Here is a tiny trained network, its code and every weight. The questions are about switching its units off for an input and a target symbol, where a switched-off unit gives its printed mean instead of its output.

import numpy as np


def w(rows, s, z=0):
    codes = np.array(rows[::2]) - 128.0
    scale = np.full(codes.shape[1], s)
    scale[-1] = z or s
    return codes * scale


def norm(h):
    return h / np.sqrt((h * h).mean(-1, keepdims=True) + 1e-5)


def f(y):
    return y / 2 * (1 + np.tanh(0.7978845608 * (y + 0.044715 * y**3)))


def softmax(a):
    e = np.exp(a - a.max(-1, keepdims=True))
    return e / e.sum(-1, keepdims=True)


def log_softmax(a):
    a = a - a.max(-1, keepdims=True)
    return a - np.log(np.exp(a).sum(-1, keepdims=True))


def net(x, mask):
    ids = ['Σγδεζητω'.index(c) for c in x.split()]
    T = len(ids)
    res = E[ids] + P[:T]
    r = norm(res)
    for j in range(2):
        rows = slice(2 * j, 2 * j + 2)
        q, k, v = (r @ M[0][rows].T for M in (Q, K, V))
        z = softmax(np.where(np.tri(T) > 0, q @ k.T / 2**0.5, -1e9)) @ v
        o = O[0][rows]
        res = res + np.where(mask[j], z, o[:, -1]) @ o[:, :-1]
    y = f(norm(res) @ A[0][:, :-1].T + A[0][:, -1])
    res = res + np.where(mask[2:14], y, B[0][:, -1]) @ B[0][:, :-1]
    return log_softmax(norm(res)[-1] @ U[:, :-1].T + U[:, -1])


Q, K, V, O, A, B = {}, {}, {}, {}, {}, {}
E = w([
[48,92,111,144],'Σ',
[131,118,185,92],'γ',
[108,138,133,182],'δ',
[153,86,83,93],'ε',
[162,132,177,95],'ζ',
[251,51,197,216],'η',
[175,86,241,146],'τ',
[104,159,153,121],'ω',
],0.017)
P = w([
[136,97,254,150],'0',
[163,194,153,119],'1',
[160,198,149,135],'2',
[156,191,149,148],'3',
[154,188,142,161],'4',
[161,176,136,172],'5',
[137,182,145,145],'6',
],0.0088)
Q[0] = w([
[37,205,213,200],'head 1',
[109,158,103,236],'head 1',
[69,207,181,233],'head 2',
[103,238,2,130],'head 2',
],0.022)
K[0] = w([
[110,35,253,96],'head 1',
[74,43,145,212],'head 1',
[82,57,232,199],'head 2',
[144,131,206,42],'head 2',
],0.023)
V[0] = w([
[109,253,195,126],'head 1',
[222,164,129,169],'head 1',
[163,225,100,156],'head 2',
[37,112,121,186],'head 2',
],0.023)
O[0] = w([
[187,252,166,145,247],'head 1',
[198,182,21,79,253],'head 1',
[231,157,176,145,88],'head 2',
[125,65,72,247,174],'head 2',
],0.013,0.0071)
A[0] = w([
[225,100,204,43,33],'neuron 1',
[45,155,131,122,126],'neuron 2',
[250,58,107,96,67],'neuron 3',
[148,170,110,172,122],'neuron 4',
[171,142,147,166,26],'neuron 5',
[109,92,180,87,130],'neuron 6',
[111,91,106,78,48],'neuron 7',
[123,131,201,230,2],'neuron 8',
[210,57,174,166,100],'neuron 9',
[196,158,216,103,233],'neuron 10',
[110,122,52,155,242],'neuron 11',
[101,136,207,127,32],'neuron 12',
],0.02,0.0031)
B[0] = w([
[116,104,4,160,219],'neuron 1',
[118,155,138,207,163],'neuron 2',
[100,136,205,196,216],'neuron 3',
[140,70,136,129,232],'neuron 4',
[106,99,169,105,195],'neuron 5',
[126,93,97,86,148],'neuron 6',
[101,98,116,91,166],'neuron 7',
[191,137,71,143,225],'neuron 8',
[147,163,161,45,181],'neuron 9',
[93,95,184,100,255],'neuron 10',
[168,151,115,81,198],'neuron 11',
[151,161,145,92,137],'neuron 12',
],0.034,0.0096)
U = w([
[97,71,126,254,16],'Σ',
[105,170,142,175,155],'γ',
[223,111,71,154,74],'δ',
[84,40,121,96,236],'ε',
[84,181,182,86,67],'ζ',
[146,207,97,48,16],'η',
[118,205,108,176,178],'τ',
[158,75,233,143,248],'ω',
],0.012,0.0014)

Each question gives the input, a string of symbols that net reads in full, and the target symbol t.
The units are the heads (2 rows each of Q, K, V and O) and the neurons (one row each of A and B). Each row of codes is followed by its name. A weight is (code - 128) times the scale printed after its matrix; where a second scale follows, it is the last column's (O, A, B and U).
mask holds one flag per unit, heads first, then neurons. A switched-off unit (its flag False) gives its mean, the last column of its rows in O or B, instead of its output. The means were averaged over made-up inputs and are rounded, as every weight is.
A unit's drop is (log p(t) with every unit on - log p(t) with that unit switched off) / (log p(t) with every unit on - log p(t) with every unit switched off).
The circuit of an input: a set's keep is (log p(t) with only the set's units on - log p(t) with every unit switched off) / (log p(t) with every unit on - log p(t) with every unit switched off). Starting from the 12 units with the biggest drops (on a tie, the unit counted first), units are removed one at a time, each time the one whose removal leaves the highest keep (on an exact tie, the one counted first), for as long as the keep stays at least 0.8.
units of the circuit, in order: the units of the circuit, biggest drop first
most important unit: the unit with the biggest drop
k most important neurons: the k neurons with the biggest drops, biggest first
heads that matter: for each layer, one digit per head in row order, 1 if its drop is at least 0.15 and else 0, layers parted by /
drop when u is switched off: that unit's drop, to one decimal
input η γ ω, target η: heads that matter	11
input ω ω ε ζ, target η: units of the circuit, in order	[head 2; head 1]
input ω δ η δ γ ω, target ω: units of the circuit, in order	[head 1; neuron 10]
input Σ ε τ η η τ, target δ: most important neuron	[neuron 11]
input γ η Σ, target τ: 2 most important neurons	[neuron 2; neuron 10]
input η γ ω ε δ ω, target η: heads that matter	10
input Σ δ δ ω γ ζ, target ω: heads that matter	00
input ζ δ ω, target ζ: heads that matter	01
input η τ η τ τ η, target Σ: units of the circuit, in order	[neuron 3; head 2; neuron 1; neuron 8]
input η ζ η, target Σ: units of the circuit, in order	[neuron 3; head 2; neuron 1; head 1]
input ε ε η γ, target ζ: 2 most important neurons	[neuron 10; neuron 8]
input δ δ τ γ ω τ ζ, target ω: units of the circuit, in order	[neuron 10; head 2]
input ε η ζ, target η: 3 most important neurons	[neuron 1; neuron 3; neuron 10]
input ω γ τ δ δ, target ω: most important unit	head 1
input τ η δ, target τ: 2 most important neurons	[neuron 2; neuron 10]
input η τ ε ω δ ω Σ, target η: drop when head 1 is switched off	0.6
input Σ η η Σ ζ ω, target Σ: drop when head 2 is switched off	0.8
input η η Σ, target η: drop when neuron 5 is switched off	0.0
input ε ζ γ, target ζ: drop when neuron 1 is switched off	0.1
input ζ δ Σ τ δ η ω, target ζ: most important neuron	[neuron 10]
